Below are the code and all the weights of a small trained network. Each question names an input and a target symbol and asks about switching units off, where a switched-off unit gives its printed mean instead of its output.

import numpy as np


def w(rows, s, z=0):
    codes = np.array(rows[::2]) - 128.0
    scale = np.full(codes.shape[1], s)
    scale[-1] = z or s
    return codes * scale


def softmax(a):
    e = np.exp(a - a.max(-1, keepdims=True))
    return e / e.sum(-1, keepdims=True)


def log_softmax(a):
    a = a - a.max(-1, keepdims=True)
    return a - np.log(np.exp(a).sum(-1, keepdims=True))


def net(x, mask):
    ids = ['βγηθμξπτω'.index(c) for c in x.split()]
    T = len(ids)
    res = E[ids] + P[:T]
    u = 0
    for l in range(3):
        r = res
        for j in range(3):
            rows = slice(2 * j, 2 * j + 2)
            q, k, v = (r @ M[l][rows].T for M in (Q, K, V))
            z = softmax(np.where(np.tri(T) > 0, q @ k.T / 2**0.5, -1e9)) @ v
            o = O[l][rows]
            res = res + np.where(mask[u + j], z, o[:, -1]) @ o[:, :-1]
        u += 3
    return log_softmax(res[-1] @ U[:, :-1].T + U[:, -1])


Q, K, V, O = {}, {}, {}, {}
E = w([
[156,99,83,110],'β',
[164,107,66,109],'γ',
[161,107,55,93],'η',
[1,123,103,118],'θ',
[133,107,150,175],'μ',
[106,128,129,186],'ξ',
[103,125,128,186],'π',
[161,89,91,125],'τ',
[204,80,232,108],'ω',
],0.019)
P = w([
[116,63,94,254],'0',
[114,88,80,226],'1',
[120,112,82,188],'2',
[113,117,90,162],'3',
[113,126,88,143],'4',
[103,120,94,118],'5',
[91,111,97,91],'6',
[80,109,98,68],'7',
[59,98,104,55],'8',
[47,83,117,32],'9',
[77,117,107,40],'10',
],0.0079)
Q[0] = w([
[178,215,164,56],'L0H0',
[150,131,7,105],'L0H0',
[101,101,29,144],'L0H1',
[115,139,88,51],'L0H1',
[147,1,142,116],'L0H2',
[97,128,83,163],'L0H2',
],0.0087)
K[0] = w([
[155,123,86,132],'L0H0',
[105,34,184,2],'L0H0',
[20,192,46,173],'L0H1',
[102,171,98,19],'L0H1',
[153,110,156,73],'L0H2',
[104,147,168,100],'L0H2',
],0.012)
V[0] = w([
[187,124,255,121],'L0H0',
[88,112,209,54],'L0H0',
[158,9,205,131],'L0H1',
[120,44,192,19],'L0H1',
[112,127,145,101],'L0H2',
[49,188,201,48],'L0H2',
],0.0079)
O[0] = w([
[111,66,155,131,2],'L0H0',
[134,76,187,102,100],'L0H0',
[70,214,99,126,118],'L0H1',
[142,131,105,218,133],'L0H1',
[116,77,176,93,120],'L0H2',
[94,109,119,2,54],'L0H2',
],0.0092,0.0052)
Q[1] = w([
[71,187,167,208],'L1H0',
[77,136,173,190],'L1H0',
[130,255,114,173],'L1H1',
[154,182,130,62],'L1H1',
[140,71,56,237],'L1H2',
[90,73,49,194],'L1H2',
],0.0077)
K[1] = w([
[90,105,103,155],'L1H0',
[33,91,131,102],'L1H0',
[175,152,121,136],'L1H1',
[134,167,195,91],'L1H1',
[5,121,145,60],'L1H2',
[84,112,166,114],'L1H2',
],0.011)
V[1] = w([
[34,136,198,45],'L1H0',
[167,66,160,171],'L1H0',
[114,114,91,166],'L1H1',
[221,80,114,117],'L1H1',
[255,223,146,169],'L1H2',
[61,150,85,95],'L1H2',
],0.0071)
O[1] = w([
[109,120,25,171,6],'L1H0',
[72,185,101,48,98],'L1H0',
[138,168,206,158,225],'L1H1',
[152,50,172,179,64],'L1H1',
[6,70,3,78,3],'L1H2',
[105,140,185,147,227],'L1H2',
],0.0063,0.0054)
Q[2] = w([
[33,172,101,124],'L2H0',
[171,71,160,57],'L2H0',
[109,125,1,122],'L2H1',
[148,112,241,188],'L2H1',
[177,43,109,171],'L2H2',
[196,164,147,118],'L2H2',
],0.0098)
K[2] = w([
[254,135,181,178],'L2H0',
[93,17,98,128],'L2H0',
[157,234,119,118],'L2H1',
[31,10,192,16],'L2H1',
[125,200,122,194],'L2H2',
[153,111,202,108],'L2H2',
],0.0092)
V[2] = w([
[24,102,158,73],'L2H0',
[80,129,143,94],'L2H0',
[195,87,181,98],'L2H1',
[254,216,151,175],'L2H1',
[77,60,102,72],'L2H2',
[84,202,50,85],'L2H2',
],0.0076)
O[2] = w([
[254,161,88,254,70],'L2H0',
[154,175,102,222,104],'L2H0',
[27,36,93,125,86],'L2H1',
[213,125,67,154,174],'L2H1',
[213,194,147,155,2],'L2H2',
[157,85,137,228,88],'L2H2',
],0.0045,0.0073)
U = w([
[175,142,116,76,148],'β',
[64,204,174,92,136],'γ',
[143,140,96,127,108],'η',
[118,196,56,32,253],'θ',
[134,148,141,103,27],'μ',
[216,174,161,37,130],'ξ',
[62,136,182,255,159],'π',
[129,153,142,102,27],'τ',
[154,47,140,141,131],'ω',
],0.0091,0.0047)

Each question gives the input, a string of symbols that net reads in full, and the target symbol t.
The units are the heads (2 rows each of Q, K, V and O). Each row of codes is followed by its name. A weight is (code - 128) times the scale printed after its matrix; where a second scale follows, it is the last column's (O and U).
mask holds one flag per head, layer by layer. A switched-off head (its flag False) gives its mean, the last column of its rows in O, instead of its output. The means were averaged over made-up inputs and are rounded, as every weight is.
A unit's drop is (log p(t) with every unit on - log p(t) with that unit switched off) / (log p(t) with every unit on - log p(t) with every unit switched off).
The circuit of an input: a set's keep is (log p(t) with only the set's units on - log p(t) with every unit switched off) / (log p(t) with every unit on - log p(t) with every unit switched off). Starting from all 9 units, units are removed one at a time, each time the one whose removal leaves the highest keep (on an exact tie, the one counted first), for as long as the keep stays at least 0.8.
circuit, biggest first: the units of the circuit, biggest drop first
most important unit: the unit with the biggest drop
which heads matter: for each layer, one digit per head in row order, 1 if its drop is at least 0.15 and else 0, layers parted by /
drop when u is switched off: that unit's drop, to one decimal
input ω π τ γ η θ θ η ω η τ, target ω: circuit, biggest first	[L0H0 L2H1]
input η μ θ η, target ξ: circuit, biggest first	[L1H0 L1H2 L0H2]
input θ γ η θ θ ω ω η, target ω: most important unit	L0H0
input ω η θ π ω θ θ θ β τ η, target ξ: circuit, biggest first	[L1H2 L0H1 L0H2]
input θ θ θ τ, target ξ: circuit, biggest first	[L1H2 L0H1 L0H2]
input π θ γ ω θ ω β γ, target ω: which heads matter	110 / 000 / 010
input η θ ξ ω γ γ ξ ω, target γ: circuit, biggest first	[L0H1 L2H0]
input θ η γ γ, target ξ: circuit, biggest first	[L1H0 L1H2]
input β β θ ω τ τ τ, target ω: circuit, biggest first	[L0H0 L0H1 L2H1]
input γ θ γ θ θ ξ β, target ξ: which heads matter	001 / 101 / 000
input γ ω η γ ω γ γ, target ω: circuit, biggest first	[L0H0 L1H1]
input θ γ θ β ξ ω, target π: which heads matter	011 / 010 / 000
input π μ ξ τ ω β, target ω: drop when L2H2 is switched off	0.1
input μ η ω ω γ ω ω γ η τ θ, target π: drop when L0H2 is switched off	-0.1
input γ ξ θ π η τ ω η, target ω: drop when L0H0 is switched off	0.9
input β τ γ γ θ θ θ π ω, target π: drop when L0H2 is switched off	0.1
input ω τ β γ η ω θ ω, target θ: most important unit	L0H0
